Here is a tiny trained network, its code and every weight. The questions are about switching its units off for an input and a class, where a switched-off unit gives its printed mean instead of its output.

import numpy as np


def w(rows, s, z=0):
    codes = np.array(rows[::2]) - 128.0
    scale = np.full(codes.shape[1], s)
    scale[-1] = z or s
    return codes * scale


def f(y):
    return y / 2 * (1 + np.tanh(0.7978845608 * (y + 0.044715 * y**3)))


def log_softmax(a):
    a = a - a.max(-1, keepdims=True)
    return a - np.log(np.exp(a).sum(-1, keepdims=True))


def net(x, mask):
    res = np.array(x, float).reshape(1, 8) / 4 @ E
    y = f(res @ A[0][:, :-1].T + A[0][:, -1])
    res = res + np.where(mask, y, B[0][:, -1]) @ B[0][:, :-1]
    return log_softmax(res[-1] @ U[:, :-1].T + U[:, -1])


A, B = {}, {}
E = w([
[128,128,128,128,129,128,129,129,128,127,128],'x0',
[143,45,199,143,209,198,143,94,148,116,107],'x1',
[131,129,132,127,128,126,129,127,125,129,128],'x2',
[129,129,130,124,128,127,128,126,126,128,128],'x3',
[63,160,173,121,118,154,225,149,150,185,133],'x4',
[130,130,131,128,127,127,129,126,129,127,127],'x5',
[71,148,149,94,147,101,103,149,103,133,4],'x6',
[130,129,128,125,126,130,129,127,125,129,127],'x7',
],0.018)
A[0] = w([
[198,103,109,124,139,132,110,131,112,130,153,131],'n0',
[145,197,84,126,65,76,82,144,125,126,127,185],'n1',
[93,148,141,113,140,99,107,124,118,133,5,139],'n2',
[160,100,111,111,121,150,48,145,113,125,92,151],'n3',
[122,145,152,122,113,148,235,142,120,166,148,86],'n4',
[94,145,145,123,117,146,212,148,121,153,104,47],'n5',
[86,206,100,124,51,81,152,142,117,151,146,154],'n6',
[150,160,72,117,100,103,109,140,111,146,175,254],'n7',
],0.021,0.0071)
B[0] = w([
[161,114,136,143,170,143,73,163,174,131,135,182],'n0',
[93,57,91,138,28,74,132,130,135,193,135,236],'n1',
[110,113,136,123,137,119,109,141,87,161,14,249],'n2',
[167,103,111,132,139,153,161,93,55,106,121,194],'n3',
[106,145,112,110,115,148,240,62,57,160,117,224],'n4',
[83,139,198,137,142,109,83,199,229,121,150,207],'n5',
[188,254,63,124,202,172,117,136,106,105,121,254],'n6',
[97,138,140,116,74,86,117,127,146,44,163,216],'n7',
],0.02,0.033)
U = w([
[164,121,69,148,63,57,90,144,154,72,181,212],'0',
[213,59,152,184,178,180,94,101,186,90,170,254],'1',
[123,229,79,106,112,112,196,145,156,106,186,154],'2',
[114,95,191,151,157,198,216,79,205,177,177,104],'3',
[120,116,48,116,75,29,76,177,59,159,53,108],'4',
[152,62,145,125,194,133,102,117,59,110,41,40],'5',
[87,232,77,90,150,78,110,254,123,184,57,103],'6',
[49,110,209,107,188,129,147,195,159,179,59,31],'7',
],0.0081,0.005)

Each question gives the input, the list of numbers given to net, and the class t.
The units are the neurons (one row each of A and B). Each row of codes is followed by its name. A weight is (code - 128) times the scale printed after its matrix; where a second scale follows, it is the last column's (A, B and U).
mask holds one flag per neuron, in row order. A switched-off neuron (its flag False) gives its mean, the last column of its row in B, instead of its output. The means were averaged over made-up inputs and are rounded, as every weight is.
A unit's drop is (log p(t) with every unit on - log p(t) with that unit switched off) / (log p(t) with every unit on - log p(t) with every unit switched off).
The circuit of an input: a set's keep is (log p(t) with only the set's units on - log p(t) with every unit switched off) / (log p(t) with every unit on - log p(t) with every unit switched off). Starting from all 8 units, units are removed one at a time, each time the one whose removal leaves the highest keep (on an exact tie, the one counted first), for as long as the keep stays at least 0.8.
units of the circuit, in order: the units of the circuit, biggest drop first
most important unit: the unit with the biggest drop
k most important neurons: the k neurons with the biggest drops, biggest first
drop of u: that unit's drop, to one decimal
input [-4,5,8,6,8,3,-4,-5], class 3: most important unit	n4
input [6,1,6,-8,-5,-7,0,2], class 1: units of the circuit, in order	(n2; n4; n1)
input [8,1,-5,-2,-7,-1,0,3], class 1: units of the circuit, in order	(n2; n0)
input [-2,1,-2,8,2,2,-2,7], class 3: units of the circuit, in order	(n6; n2)
input [-7,-7,4,-7,-2,-3,-2,8], class 0: 3 most important neurons	(n1; n7; n2)
input [7,-2,0,-4,-7,-2,0,-2], class 0: 2 most important neurons	(n2; n7)
input [-1,1,6,0,7,-7,-7,-4], class 3: 2 most important neurons	(n6; n7)
input [7,5,4,1,-5,3,0,-1], class 1: 3 most important neurons	(n2; n4; n0)
input [2,-1,0,3,7,4,-3,6], class 2: 2 most important neurons	(n2; n4)
input [-5,3,5,-8,8,7,1,-1], class 7: 2 most important neurons	(n5; n3)
input [-3,-5,2,2,0,-7,3,-6], class 4: 2 most important neurons	(n1; n5)
input [-7,1,1,3,-2,6,-3,-2], class 1: 2 most important neurons	(n1; n2)
input [-2,8,-1,0,1,-5,7,7], class 7: 3 most important neurons	(n6; n5; n4)
input [0,-2,-7,-7,-6,5,-1,3], class 0: units of the circuit, in order	(n2)
input [3,-5,7,-2,4,3,0,4], class 2: drop of n2	0.8
input [8,-4,8,4,-4,4,-1,6], class 0: drop of n7	0.2
input [7,1,-4,1,3,4,5,-3], class 7: drop of n6	0.7
input [-1,-5,-5,8,0,2,-4,-1], class 0: 2 most important neurons	(n1; n2)
